Below are the code and all the weights of a small trained network. Each question names an input and a target symbol and asks about switching units off, where a switched-off unit gives its printed mean instead of its output.

import numpy as np


def w(rows, s, z=0):
    codes = np.array(rows[::2]) - 128.0
    scale = np.full(codes.shape[1], s)
    scale[-1] = z or s
    return codes * scale


def f(y):
    return y / 2 * (1 + np.tanh(0.7978845608 * (y + 0.044715 * y**3)))


def softmax(a):
    e = np.exp(a - a.max(-1, keepdims=True))
    return e / e.sum(-1, keepdims=True)


def log_softmax(a):
    a = a - a.max(-1, keepdims=True)
    return a - np.log(np.exp(a).sum(-1, keepdims=True))


def net(x, mask):
    ids = ['βγδεηθλξστφψω'.index(c) for c in x.split()]
    T = len(ids)
    res = E[ids] + P[:T]
    r = res
    for j in range(3):
        rows = slice(4 * j, 4 * j + 4)
        q, k, v = (r @ M[0][rows].T for M in (Q, K, V))
        z = softmax(np.where(np.tri(T) > 0, q @ k.T / 4**0.5, -1e9)) @ v
        o = O[0][rows]
        res = res + np.where(mask[j], z, o[:, -1]) @ o[:, :-1]
    y = f(res @ A[0][:, :-1].T + A[0][:, -1])
    res = res + np.where(mask[3:11], y, B[0][:, -1]) @ B[0][:, :-1]
    return log_softmax(res[-1] @ U[:, :-1].T + U[:, -1])


Q, K, V, O, A, B = {}, {}, {}, {}, {}, {}
E = w([
[167,202,162,220,168,115,69,45],'β',
[189,158,150,97,133,175,134,70],'γ',
[236,181,149,143,103,119,143,197],'δ',
[112,208,87,175,60,112,245,118],'ε',
[83,115,198,141,73,135,70,176],'η',
[166,27,145,124,141,162,177,183],'θ',
[142,128,157,168,28,209,136,114],'λ',
[193,187,125,110,177,53,240,78],'ξ',
[212,46,185,180,87,59,118,95],'σ',
[166,162,119,166,212,237,143,119],'τ',
[77,79,153,189,172,151,171,1],'φ',
[161,82,143,220,195,101,214,156],'ψ',
[54,128,89,183,173,86,88,190],'ω',
],0.011)
P = w([
[175,68,26,207,141,128,111,72],'0',
[118,143,254,159,133,134,156,122],'1',
[121,154,201,164,113,136,151,120],'2',
[124,157,194,173,118,134,156,125],'3',
[125,157,187,180,124,143,152,124],'4',
[128,152,182,190,111,137,148,127],'5',
[129,156,177,193,110,152,153,128],'6',
[131,158,185,191,113,141,152,123],'7',
[144,157,178,200,97,154,152,125],'8',
],0.0078)
Q[0] = w([
[125,149,79,255,105,125,222,119],'head 1',
[137,137,179,202,112,161,120,123],'head 1',
[139,143,90,245,109,129,191,165],'head 1',
[136,133,121,163,127,158,178,175],'head 1',
[165,142,169,189,121,127,220,106],'head 2',
[223,127,167,170,105,158,230,42],'head 2',
[74,129,36,110,153,82,53,158],'head 2',
[96,114,15,66,145,99,88,129],'head 2',
[99,132,79,58,101,109,148,124],'head 3',
[144,115,114,184,178,146,107,157],'head 3',
[178,118,187,188,139,144,148,130],'head 3',
[71,202,121,225,113,164,207,133],'head 3',
],0.0098)
K[0] = w([
[169,111,24,174,143,121,144,70],'head 1',
[178,67,109,143,130,161,75,73],'head 1',
[253,106,2,180,128,135,144,71],'head 1',
[178,115,67,117,124,164,145,127],'head 1',
[118,77,80,112,165,111,52,163],'head 2',
[116,111,49,107,171,107,96,149],'head 2',
[164,140,184,171,76,178,155,65],'head 2',
[137,162,142,156,73,148,159,75],'head 2',
[132,186,176,101,93,180,170,141],'head 3',
[132,56,31,173,122,133,80,112],'head 3',
[103,91,93,158,187,63,112,121],'head 3',
[162,123,88,171,159,96,193,82],'head 3',
],0.01)
V[0] = w([
[63,119,137,164,137,208,45,60],'head 1',
[197,143,91,162,191,78,2,128],'head 1',
[119,165,87,141,225,78,216,91],'head 1',
[143,143,19,98,145,204,156,179],'head 1',
[73,190,210,131,160,84,91,127],'head 2',
[195,108,109,133,59,91,187,54],'head 2',
[174,143,147,111,133,74,220,229],'head 2',
[47,118,79,129,130,35,114,172],'head 2',
[52,130,26,127,142,138,122,155],'head 3',
[85,128,151,134,227,44,152,138],'head 3',
[237,7,120,106,130,130,135,107],'head 3',
[98,129,65,132,154,94,70,175],'head 3',
],0.0072)
O[0] = w([
[133,76,11,117,156,111,176,236,251],'head 1',
[227,100,114,202,103,126,197,104,244],'head 1',
[189,101,255,40,117,196,185,116,157],'head 1',
[165,247,207,139,140,114,105,189,177],'head 1',
[169,135,185,132,191,99,22,156,89],'head 2',
[188,150,128,171,40,134,187,117,151],'head 2',
[182,55,86,126,171,117,177,206,67],'head 2',
[61,144,95,158,166,24,123,192,110],'head 2',
[63,180,201,116,58,166,218,178,94],'head 3',
[126,141,108,102,114,82,205,45,97],'head 3',
[218,47,61,97,64,151,83,141,180],'head 3',
[132,196,172,166,43,134,195,128,70],'head 3',
],0.0065,0.0031)
A[0] = w([
[83,95,156,161,49,146,171,132,162],'neuron 1',
[73,150,57,123,108,114,224,150,244],'neuron 2',
[196,144,185,76,80,143,211,31,255],'neuron 3',
[210,49,120,33,187,196,17,105,199],'neuron 4',
[191,88,32,149,144,211,200,150,166],'neuron 5',
[118,100,118,155,97,219,151,53,14],'neuron 6',
[182,166,106,168,88,136,111,133,168],'neuron 7',
[144,74,147,122,25,163,87,255,170],'neuron 8',
],0.0064,0.0021)
B[0] = w([
[100,111,96,159,142,127,158,144,199],'neuron 1',
[93,130,163,106,119,82,173,79,177],'neuron 2',
[96,139,17,106,138,104,69,143,254],'neuron 3',
[50,145,181,65,37,30,74,122,161],'neuron 4',
[110,122,255,66,144,134,154,152,237],'neuron 5',
[47,136,137,164,140,203,92,131,187],'neuron 6',
[167,163,152,159,104,123,144,131,200],'neuron 7',
[137,130,35,100,99,121,139,209,205],'neuron 8',
],0.0071,0.0067)
U = w([
[184,173,147,218,126,138,77,57,127],'β',
[91,156,141,51,103,115,70,73,200],'γ',
[226,183,133,111,121,111,139,193,43],'δ',
[83,167,117,140,90,96,199,96,163],'ε',
[59,120,19,142,195,71,28,205,173],'η',
[94,68,138,42,139,104,146,181,82],'θ',
[118,136,95,173,90,200,117,160,157],'λ',
[171,145,50,55,162,116,133,86,250],'ξ',
[135,60,138,145,62,53,91,96,67],'σ',
[83,179,254,93,173,195,94,144,133],'τ',
[53,64,105,149,190,178,120,65,120],'φ',
[186,35,159,155,187,144,198,137,49],'ψ',
[107,125,160,158,155,105,122,164,66],'ω',
],0.0067,0.0024)

Each question gives the input, a string of symbols that net reads in full, and the target symbol t.
The units are the heads (4 rows each of Q, K, V and O) and the neurons (one row each of A and B). Each row of codes is followed by its name. A weight is (code - 128) times the scale printed after its matrix; where a second scale follows, it is the last column's (O, A, B and U).
mask holds one flag per unit, heads first, then neurons. A switched-off unit (its flag False) gives its mean, the last column of its rows in O or B, instead of its output. The means were averaged over made-up inputs and are rounded, as every weight is.
A unit's drop is (log p(t) with every unit on - log p(t) with that unit switched off) / (log p(t) with every unit on - log p(t) with every unit switched off).
The circuit of an input: a set's keep is (log p(t) with only the set's units on - log p(t) with every unit switched off) / (log p(t) with every unit on - log p(t) with every unit switched off). Starting from all 11 units, units are removed one at a time, each time the one whose removal leaves the highest keep (on an exact tie, the one counted first), for as long as the keep stays at least 0.8.
units of the circuit, in order: the units of the circuit, biggest drop first
most important unit: the unit with the biggest drop
top k neurons: the k neurons with the biggest drops, biggest first
which heads matter: for each layer, one digit per head in row order, 1 if its drop is at least 0.15 and else 0, layers parted by /
input λ λ γ, target γ: units of the circuit, in order -> (neuron 4; head 3; head 2)
input λ γ ε ω ε η, target η: units of the circuit, in order -> (head 1; head 2)
input ω ω τ λ ω, target ε: most important unit -> head 3
input λ λ λ η λ θ, target θ: top 3 neurons -> (neuron 5; neuron 4; neuron 3)
input ω λ θ θ, target ε: which heads matter -> 011
input λ ε δ λ ε ω λ λ, target η: units of the circuit, in order -> (head 2; head 1)
input λ ω ε, target η: which heads matter -> 110
input λ ξ σ γ, target γ: units of the circuit, in order -> (neuron 4; head 3; head 1)
input λ λ λ ε λ σ ω δ ξ, target η: which heads matter -> 111
input λ ω σ φ ε ε λ β, target η: which heads matter -> 110
input σ ε ω γ λ, target σ: units of the circuit, in order -> (head 3; neuron 4; head 1)
input λ γ ε τ δ ε η, target η: which heads matter -> 101
input λ ε τ, target τ: top 3 neurons -> (neuron 5; neuron 3; neuron 4)
input λ β λ θ ε ω η λ β, target η: units of the circuit, in order -> (head 2)
input θ τ λ, target λ: top 2 neurons -> (neuron 6; neuron 8)
input β φ σ ψ ω γ φ ω λ, target ψ: top 2 neurons -> (neuron 3; neuron 5)
input σ β ω, target σ: units of the circuit, in order -> (head 3; neuron 4; head 1; head 2)
input σ ε λ τ ω ε γ σ, target σ: which heads matter -> 111
input λ λ λ λ β ω θ, target η: top 2 neurons -> (neuron 5; neuron 7)
input ε ω ε ε σ ε τ λ β, target τ: units of the circuit, in order -> (head 1; head 2)
input ε ω λ, target τ: units of the circuit, in order -> (head 1)
